Below are the code and all the weights of a small trained network. Each question names an input and a class and asks about switching units off, where a switched-off unit gives its printed mean instead of its output.

import numpy as np


def w(rows, s, z=0):
    codes = np.array(rows[::2]) - 128.0
    scale = np.full(codes.shape[1], s)
    scale[-1] = z or s
    return codes * scale


def f(y):
    return np.maximum(y, 0)


def log_softmax(a):
    a = a - a.max(-1, keepdims=True)
    return a - np.log(np.exp(a).sum(-1, keepdims=True))


def net(x, mask):
    res = np.array(x, float).reshape(1, 8) / 4 @ E
    y = f(res @ A[0][:, :-1].T + A[0][:, -1])
    res = res + np.where(mask, y, B[0][:, -1]) @ B[0][:, :-1]
    return log_softmax(res[-1] @ U[:, :-1].T + U[:, -1])


A, B = {}, {}
E = w([
[139,195,158,147,111,145,45,170,112,92,182,132],'x0',
[168,125,135,103,165,200,162,254,98,170,139,174],'x1',
[131,139,105,169,122,206,128,47,151,167,223,114],'x2',
[145,111,67,105,205,94,107,111,133,126,175,86],'x3',
[100,165,164,103,182,149,121,119,95,172,126,168],'x4',
[153,166,164,67,152,121,99,133,212,137,130,100],'x5',
[69,68,99,70,166,112,142,151,111,119,64,138],'x6',
[88,128,109,58,79,100,71,106,102,83,133,146],'x7',
],0.0092)
A[0] = w([
[139,154,128,204,117,175,137,99,53,148,181,161,115],'neuron 0',
[150,170,151,104,155,128,99,184,153,129,162,122,56],'neuron 1',
[91,75,108,130,96,127,162,72,108,129,98,140,120],'neuron 2',
[118,135,145,95,130,131,113,110,123,134,139,134,50],'neuron 3',
[106,136,110,108,124,106,101,53,122,109,152,97,132],'neuron 4',
[105,118,115,118,127,61,97,169,64,70,85,130,116],'neuron 5',
[150,106,113,111,131,141,149,191,100,158,138,155,140],'neuron 6',
[111,138,96,121,115,87,82,23,126,103,163,107,172],'neuron 7',
[134,95,102,75,134,139,156,202,87,136,106,179,91],'neuron 8',
[164,145,85,141,154,166,92,185,97,117,227,104,148],'neuron 9',
[133,111,129,77,116,147,134,138,127,132,119,148,51],'neuron 10',
[180,113,119,202,116,86,169,130,159,125,119,77,121],'neuron 11',
[127,150,157,124,36,125,88,149,134,86,134,135,109],'neuron 12',
[113,141,117,135,125,88,98,53,149,121,157,99,117],'neuron 13',
[125,168,161,144,2,110,72,152,121,54,126,147,155],'neuron 14',
[124,150,156,124,92,144,123,132,137,118,130,138,91],'neuron 15',
[124,111,111,127,127,66,104,166,76,92,108,128,86],'neuron 16',
[130,118,135,87,125,111,115,149,159,104,98,109,2],'neuron 17',
[103,69,64,166,86,118,170,87,96,117,120,121,174],'neuron 18',
],0.011,0.0052)
B[0] = w([
[105,179,206,241,197,137,131,170,110,174,169,185,237],'neuron 0',
[127,78,47,141,103,184,96,70,144,75,119,130,189],'neuron 1',
[119,49,64,143,122,188,98,111,140,93,179,116,200],'neuron 2',
[132,109,100,127,118,130,109,123,148,106,126,121,140],'neuron 3',
[161,123,102,99,60,73,144,84,96,121,130,102,197],'neuron 4',
[73,136,175,39,98,49,172,205,72,99,70,185,235],'neuron 5',
[126,133,83,95,71,98,73,106,107,81,119,142,222],'neuron 6',
[213,118,68,86,13,16,201,62,74,135,114,43,233],'neuron 7',
[130,127,96,57,35,59,100,114,81,70,102,128,246],'neuron 8',
[113,111,87,191,158,191,2,54,161,94,151,185,246],'neuron 9',
[122,133,108,100,93,92,103,121,104,110,135,137,155],'neuron 10',
[240,101,107,155,142,102,141,117,198,91,84,46,190],'neuron 11',
[168,168,138,166,108,113,112,54,89,164,162,126,205],'neuron 12',
[186,126,127,88,63,45,153,107,103,119,98,74,196],'neuron 13',
[182,203,138,170,103,60,102,27,49,208,219,118,253],'neuron 14',
[139,144,123,148,145,126,117,82,129,141,130,104,159],'neuron 15',
[103,115,148,65,117,68,170,167,131,112,94,132,198],'neuron 16',
[122,150,180,152,136,107,126,141,102,150,154,156,159],'neuron 17',
[146,21,58,170,155,192,143,103,192,73,134,71,229],'neuron 18',
],0.0079,0.011)
U = w([
[27,167,212,47,199,195,162,162,189,226,96,111,64],'0',
[130,223,204,196,150,145,105,105,97,219,186,181,157],'1',
[175,112,82,96,71,100,128,87,121,112,130,79,148],'2',
[46,123,155,2,110,91,134,217,99,98,83,193,167],'3',
[175,125,202,169,158,85,216,180,197,142,92,58,67],'4',
[27,74,151,174,126,192,197,136,74,174,192,136,3],'5',
[99,58,88,178,186,253,87,129,199,80,132,154,161],'6',
],0.0081,0.0065)

Each question gives the input, the list of numbers given to net, and the class t.
The units are the neurons (one row each of A and B). Each row of codes is followed by its name. A weight is (code - 128) times the scale printed after its matrix; where a second scale follows, it is the last column's (A, B and U).
mask holds one flag per neuron, in row order. A switched-off neuron (its flag False) gives its mean, the last column of its row in B, instead of its output. The means were averaged over made-up inputs and are rounded, as every weight is.
A unit's drop is (log p(t) with every unit on - log p(t) with that unit switched off) / (log p(t) with every unit on - log p(t) with every unit switched off).
The circuit of an input: a set's keep is (log p(t) with only the set's units on - log p(t) with every unit switched off) / (log p(t) with every unit on - log p(t) with every unit switched off). Starting from the 12 units with the biggest drops (on a tie, the unit counted first), units are removed one at a time, each time the one whose removal leaves the highest keep (on an exact tie, the one counted first), for as long as the keep stays at least 0.8.
circuit, biggest first: the units of the circuit, biggest drop first
k most important neurons: the k neurons with the biggest drops, biggest first
drop of u: that unit's drop, to one decimal
input [-6,4,-3,-4,4,-5,-3,-8], class 4: 3 most important neurons : (neuron 9; neuron 14; neuron 11)
input [4,-1,3,-7,5,-7,8,7], class 3: 2 most important neurons : (neuron 5; neuron 11)
input [1,6,8,3,-3,-5,-2,1], class 6: circuit, biggest first : (neuron 9)
input [3,-2,-3,-7,-1,-4,2,1], class 1: circuit, biggest first : (neuron 14; neuron 7)
input [0,-1,8,-1,7,1,-3,4], class 1: 2 most important neurons : (neuron 0; neuron 8)
input [4,1,4,-1,-3,8,-6,-4], class 6: circuit, biggest first : (neuron 9; neuron 7)
input [7,4,1,2,8,-2,7,-6], class 6: circuit, biggest first : (neuron 14; neuron 9)
input [-6,6,4,-4,-7,3,-3,1], class 6: circuit, biggest first : (neuron 7; neuron 14)
input [1,0,-4,-2,5,3,-3,-6], class 4: 2 most important neurons : (neuron 9; neuron 14)
input [-7,-3,-2,-8,-2,-6,-7,-1], class 6: circuit, biggest first : (neuron 18; neuron 7; neuron 8)
input [-3,1,-2,-6,1,-5,4,-8], class 6: circuit, biggest first : (neuron 7; neuron 14)
input [5,-6,-5,-4,4,-7,0,0], class 1: circuit, biggest first : (neuron 14; neuron 8)
input [-7,0,0,-6,4,-6,3,3], class 6: 3 most important neurons : (neuron 18; neuron 2; neuron 7)
input [2,-6,5,-8,2,-5,-8,-6], class 1: circuit, biggest first : (neuron 0)
input [2,-4,3,-7,0,8,-3,-6], class 1: 2 most important neurons : (neuron 8; neuron 18)
input [6,2,-2,2,0,7,-2,0], class 1: 3 most important neurons : (neuron 18; neuron 2; neuron 14)
input [-1,-4,7,-2,0,-7,-5,-8], class 4: 2 most important neurons : (neuron 11; neuron 0)
input [-8,-4,-3,0,-8,2,-8,-6], class 4: 2 most important neurons : (neuron 11; neuron 8)
input [-2,3,1,-4,4,-3,1,-3], class 1: 2 most important neurons : (neuron 5; neuron 0)
input [-4,-4,-8,6,1,-2,0,3], class 3: circuit, biggest first : (neuron 5)
input [2,0,-2,4,6,8,4,-4], class 6: drop of neuron 7 : 0.2
input [4,1,-3,-7,-5,6,0,-6], class 1: drop of neuron 7 : 0.2
